Below are the code and all the weights of a small trained network. Each question names an input and a class and asks about switching units off, where a switched-off unit gives its printed mean instead of its output.

import numpy as np


def w(rows, s, z=0):
    codes = np.array(rows[::2]) - 128.0
    scale = np.full(codes.shape[1], s)
    scale[-1] = z or s
    return codes * scale


def f(y):
    return np.maximum(y, 0)


def log_softmax(a):
    a = a - a.max(-1, keepdims=True)
    return a - np.log(np.exp(a).sum(-1, keepdims=True))


def net(x, mask):
    res = np.array(x, float).reshape(1, 7) / 4 @ E
    y = f(res @ A[0][:, :-1].T + A[0][:, -1])
    res = res + np.where(mask, y, B[0][:, -1]) @ B[0][:, :-1]
    return log_softmax(res[-1] @ U[:, :-1].T + U[:, -1])


A, B = {}, {}
E = w([
[82,94,73,72,185,173,72],'x0',
[139,255,113,167,113,207,78],'x1',
[94,106,232,51,116,57,136],'x2',
[128,117,130,122,113,125,121],'x3',
[137,105,122,110,131,120,127],'x4',
[115,164,98,97,148,113,187],'x5',
[133,130,125,93,82,123,130],'x6',
],0.0086)
A[0] = w([
[194,162,197,225,86,125,215,252],'N0',
[1,117,72,67,99,146,116,153],'N1',
[99,166,120,158,211,122,106,167],'N2',
[95,141,78,101,54,122,138,204],'N3',
[73,127,152,127,131,77,161,173],'N4',
[175,144,146,179,110,94,199,253],'N5',
[100,60,144,135,113,101,139,167],'N6',
[144,75,78,184,198,60,119,205],'N7',
[157,189,58,198,95,159,132,54],'N8',
[191,158,115,156,96,161,101,212],'N9',
[90,32,66,52,206,130,161,253],'N10',
[118,119,204,160,67,114,141,153],'N11',
[149,139,70,148,181,121,170,48],'N12',
[54,140,85,117,172,106,43,168],'N13',
[132,92,106,73,170,92,63,223],'N14',
[152,107,49,162,137,151,126,221],'N15',
],0.0097,0.0025)
B[0] = w([
[194,5,72,47,110,43,160,242],'N0',
[149,169,153,167,129,206,95,197],'N1',
[149,151,86,56,100,170,84,173],'N2',
[148,156,119,184,191,176,93,166],'N3',
[44,70,202,53,135,98,84,183],'N4',
[174,150,97,94,72,3,178,204],'N5',
[119,66,207,113,48,122,151,187],'N6',
[147,73,97,12,46,191,139,186],'N7',
[216,167,183,211,173,79,153,224],'N8',
[225,151,65,210,222,68,117,207],'N9',
[172,126,172,141,29,221,144,255],'N10',
[103,77,53,86,126,95,44,186],'N11',
[150,98,123,134,57,145,151,158],'N12',
[58,200,78,104,116,207,126,193],'N13',
[63,93,128,153,145,227,212,199],'N14',
[245,230,32,125,69,133,212,200],'N15',
],0.0054,0.0095)
U = w([
[152,77,51,122,90,76,155,247],'0',
[152,105,51,73,98,182,110,100],'1',
[183,147,129,226,165,65,169,87],'2',
[123,210,45,172,147,137,63,84],'3',
[29,93,141,71,114,33,169,107],'4',
[2,67,165,123,178,182,207,6],'5',
[156,136,53,38,125,43,65,167],'6',
[89,174,131,82,210,200,11,187],'7',
],0.0077,0.0023)

Each question gives the input, the list of numbers given to net, and the class t.
The units are the neurons (one row each of A and B). Each row of codes is followed by its name. A weight is (code - 128) times the scale printed after its matrix; where a second scale follows, it is the last column's (A, B and U).
mask holds one flag per neuron, in row order. A switched-off neuron (its flag False) gives its mean, the last column of its row in B, instead of its output. The means were averaged over made-up inputs and are rounded, as every weight is.
A unit's drop is (log p(t) with every unit on - log p(t) with that unit switched off) / (log p(t) with every unit on - log p(t) with every unit switched off).
The circuit of an input: a set's keep is (log p(t) with only the set's units on - log p(t) with every unit switched off) / (log p(t) with every unit on - log p(t) with every unit switched off). Starting from the 12 units with the biggest drops (on a tie, the unit counted first), units are removed one at a time, each time the one whose removal leaves the highest keep (on an exact tie, the one counted first), for as long as the keep stays at least 0.8.
units of the circuit, in order: the units of the circuit, biggest drop first
most important unit: the unit with the biggest drop
top k neurons: the k neurons with the biggest drops, biggest first
drop of u: that unit's drop, to one decimal
input [-8,0,7,2,-3,0,-6], class 4: units of the circuit, in order -> [N4, N9]
input [-4,6,1,6,0,-4,-4], class 6: most important unit -> N0
input [-8,7,2,8,-7,2,-6], class 6: units of the circuit, in order -> [N0, N11]
input [-7,1,4,-5,1,-3,1], class 6: top 2 neurons -> [N11, N14]
input [3,-7,-3,-4,3,-3,0], class 1: units of the circuit, in order -> [N7, N10]
input [8,-2,1,0,5,6,2], class 5: units of the circuit, in order -> [N14, N0]
input [7,4,8,-7,7,2,6], class 7: units of the circuit, in order -> [N1, N0]
input [-3,3,6,-5,-7,1,-4], class 6: top 2 neurons -> [N14, N11]
input [-2,0,3,1,-6,-5,7], class 4: units of the circuit, in order -> [N15, N9, N10]
input [-4,2,-5,6,3,4,-3], class 2: top 3 neurons -> [N8, N9, N11]
input [0,4,-2,0,-8,-3,5], class 2: units of the circuit, in order -> [N8, N9, N7]
input [-2,2,-3,7,-6,1,0], class 2: units of the circuit, in order -> [N8, N7, N9]
input [-6,8,4,-5,-7,3,-1], class 6: top 2 neurons -> [N0, N11]
input [-3,4,-7,-5,7,0,6], class 2: most important unit -> N8
input [-2,5,8,-6,1,-3,-8], class 6: units of the circuit, in order -> [N14, N11, N10]
input [4,3,-3,-8,0,-1,-1], class 3: top 2 neurons -> [N0, N15]
input [6,-7,3,-1,5,2,-3], class 5: drop of N14 -> 0.1
input [-3,8,-8,0,-3,4,-6], class 2: drop of N8 -> 0.4
input [-7,2,1,3,8,-7,-3], class 6: drop of N11 -> 0.3
input [-1,5,-6,-7,5,4,-4], class 2: units of the circuit, in order -> [N8]
